Below are the code and all the weights of a small trained network. Each question names an input and a class and asks about switching units off, where a switched-off unit gives its printed mean instead of its output.

import numpy as np


def w(rows, s, z=0):
    codes = np.array(rows[::2]) - 128.0
    scale = np.full(codes.shape[1], s)
    scale[-1] = z or s
    return codes * scale


def norm(h):
    return h / np.sqrt((h * h).mean(-1, keepdims=True) + 1e-5)


def f(y):
    return y / 2 * (1 + np.tanh(0.7978845608 * (y + 0.044715 * y**3)))


def log_softmax(a):
    a = a - a.max(-1, keepdims=True)
    return a - np.log(np.exp(a).sum(-1, keepdims=True))


def net(x, mask):
    res = np.array(x, float).reshape(1, 2) / 4 @ E
    u = 0
    for l in range(2):
        y = f(norm(res) @ A[l][:, :-1].T + A[l][:, -1])
        res = res + np.where(mask[u : u + 10], y, B[l][:, -1]) @ B[l][:, :-1]
        u += 10
    return log_softmax(norm(res)[-1] @ U[:, :-1].T + U[:, -1])


A, B = {}, {}
E = w([
[38,111,66,119,105,103,254,104,141,34,158],'x0',
[191,111,16,225,147,56,165,45,39,194,105],'x1',
],0.0013)
A[0] = w([
[51,163,199,221,131,180,171,90,113,180,88,43],'L0N0',
[124,157,161,140,105,144,149,112,138,147,128,2],'L0N1',
[88,174,224,192,130,190,241,106,130,217,119,81],'L0N2',
[77,209,243,249,38,160,220,120,125,202,80,70],'L0N3',
[99,171,87,138,85,120,132,202,108,167,118,103],'L0N4',
[141,141,70,114,102,127,128,173,140,125,85,105],'L0N5',
[53,203,205,206,72,208,172,73,78,192,141,88],'L0N6',
[56,175,130,174,123,174,109,127,87,142,67,97],'L0N7',
[86,115,191,96,189,158,181,105,79,199,159,90],'L0N8',
[69,126,204,144,59,151,203,117,101,250,140,71],'L0N9',
],0.0023,0.0047)
B[0] = w([
[156,109,120,108,141,101,125,151,151,92,114,22],'L0N0',
[187,60,30,20,171,54,41,160,158,2,173,3],'L0N1',
[136,117,121,108,137,135,130,132,122,131,126,59],'L0N2',
[114,138,93,112,144,143,110,139,115,124,141,45],'L0N3',
[134,127,124,132,122,135,122,119,130,110,126,87],'L0N4',
[132,118,117,126,130,135,127,131,140,136,129,90],'L0N5',
[137,120,120,118,129,132,125,124,142,119,134,66],'L0N6',
[117,113,111,136,125,147,125,132,131,128,129,78],'L0N7',
[135,128,120,118,102,128,117,101,144,121,136,70],'L0N8',
[125,130,118,127,142,112,116,145,131,122,133,47],'L0N9',
],0.0044,0.0013)
A[1] = w([
[134,122,129,118,113,91,133,143,126,114,127,26],'L1N0',
[134,132,127,121,127,117,140,110,110,160,146,121],'L1N1',
[119,101,141,42,147,143,63,192,186,35,144,96],'L1N2',
[109,120,109,116,128,125,151,115,125,100,137,100],'L1N3',
[211,93,1,126,162,58,106,111,105,118,134,99],'L1N4',
[100,91,40,70,134,74,172,128,152,32,165,72],'L1N5',
[157,118,134,106,130,114,85,118,125,143,143,82],'L1N6',
[232,103,109,83,161,110,7,153,137,135,137,61],'L1N7',
[138,138,165,125,107,111,150,113,121,132,134,122],'L1N8',
[133,125,116,112,121,123,117,115,127,117,126,4],'L1N9',
],0.007,0.0014)
B[1] = w([
[125,169,229,147,133,164,87,113,118,211,123,61],'L1N0',
[80,141,213,54,115,184,96,193,197,75,144,205],'L1N1',
[165,126,142,82,103,43,175,45,86,186,201,251],'L1N2',
[177,150,196,148,147,174,57,172,132,183,95,154],'L1N3',
[142,135,193,42,92,71,162,78,120,164,213,231],'L1N4',
[116,143,125,224,136,212,99,198,142,114,39,208],'L1N5',
[45,142,127,181,126,152,254,131,137,83,115,107],'L1N6',
[101,142,118,224,130,213,117,199,145,99,42,178],'L1N7',
[130,116,94,132,133,120,101,119,128,124,120,245],'L1N8',
[58,167,236,118,108,169,156,119,148,184,132,51],'L1N9',
],0.0058,0.0018)
U = w([
[147,134,164,91,104,87,163,81,104,171,183,173],'0',
[118,144,139,201,135,193,126,172,130,131,71,186],'1',
[122,94,53,86,136,120,75,135,147,70,134,128],'2',
[122,128,129,112,248,128,131,129,132,131,132,2],'3',
],0.013,0.003)

Each question gives the input, the list of numbers given to net, and the class t.
The units are the neurons (one row each of A and B). Each row of codes is followed by its name. A weight is (code - 128) times the scale printed after its matrix; where a second scale follows, it is the last column's (A, B and U).
mask holds one flag per neuron, layer by layer. A switched-off neuron (its flag False) gives its mean, the last column of its row in B, instead of its output. The means were averaged over made-up inputs and are rounded, as every weight is.
A unit's drop is (log p(t) with every unit on - log p(t) with that unit switched off) / (log p(t) with every unit on - log p(t) with every unit switched off).
The circuit of an input: a set's keep is (log p(t) with only the set's units on - log p(t) with every unit switched off) / (log p(t) with every unit on - log p(t) with every unit switched off). Starting from the 12 units with the biggest drops (on a tie, the unit counted first), units are removed one at a time, each time the one whose removal leaves the highest keep (on an exact tie, the one counted first), for as long as the keep stays at least 0.8.
circuit, biggest first: the units of the circuit, biggest drop first
k most important neurons: the k neurons with the biggest drops, biggest first
top k neurons in layer l: the k neurons of layer l with the biggest drops, biggest first
drop when u is switched off: that unit's drop, to one decimal
input [-7,5], class 1: circuit, biggest first => L1N7
input [-4,-1], class 1: 2 most important neurons => L1N2, L1N6
input [0,-2], class 2: circuit, biggest first => L1N2, L1N5, L1N3
input [-2,2], class 2: 3 most important neurons => L1N4, L1N7, L1N2
input [3,2], class 2: 4 most important neurons => L1N4, L1N5, L1N2, L1N7
input [-6,5], class 1: top 2 neurons in layer 1 => L1N7, L1N2
input [0,3], class 2: 3 most important neurons => L1N4, L1N2, L1N5
input [-1,3], class 2: 3 most important neurons => L1N4, L1N2, L1N7
input [1,-3], class 2: 3 most important neurons => L1N2, L1N5, L1N4
input [-2,1], class 2: top 2 neurons in layer 1 => L1N4, L1N2
input [-3,-2], class 2: 2 most important neurons => L1N2, L1N7
input [-6,-6], class 0: top 3 neurons in layer 1 => L1N2, L1N5, L1N3
input [6,-5], class 1: 2 most important neurons => L1N5, L1N4
input [4,0], class 1: 2 most important neurons => L1N2, L1N3
input [-5,-6], class 0: most important neuron => L1N2
input [-8,-8], class 0: 4 most important neurons => L1N2, L1N5, L1N3, L1N1
input [3,1], class 2: drop when L1N7 is switched off => 0.1
input [-1,0], class 2: drop when L1N2 is switched off => 0.2
input [-5,-8], class 0: drop when L1N2 is switched off => 1.6
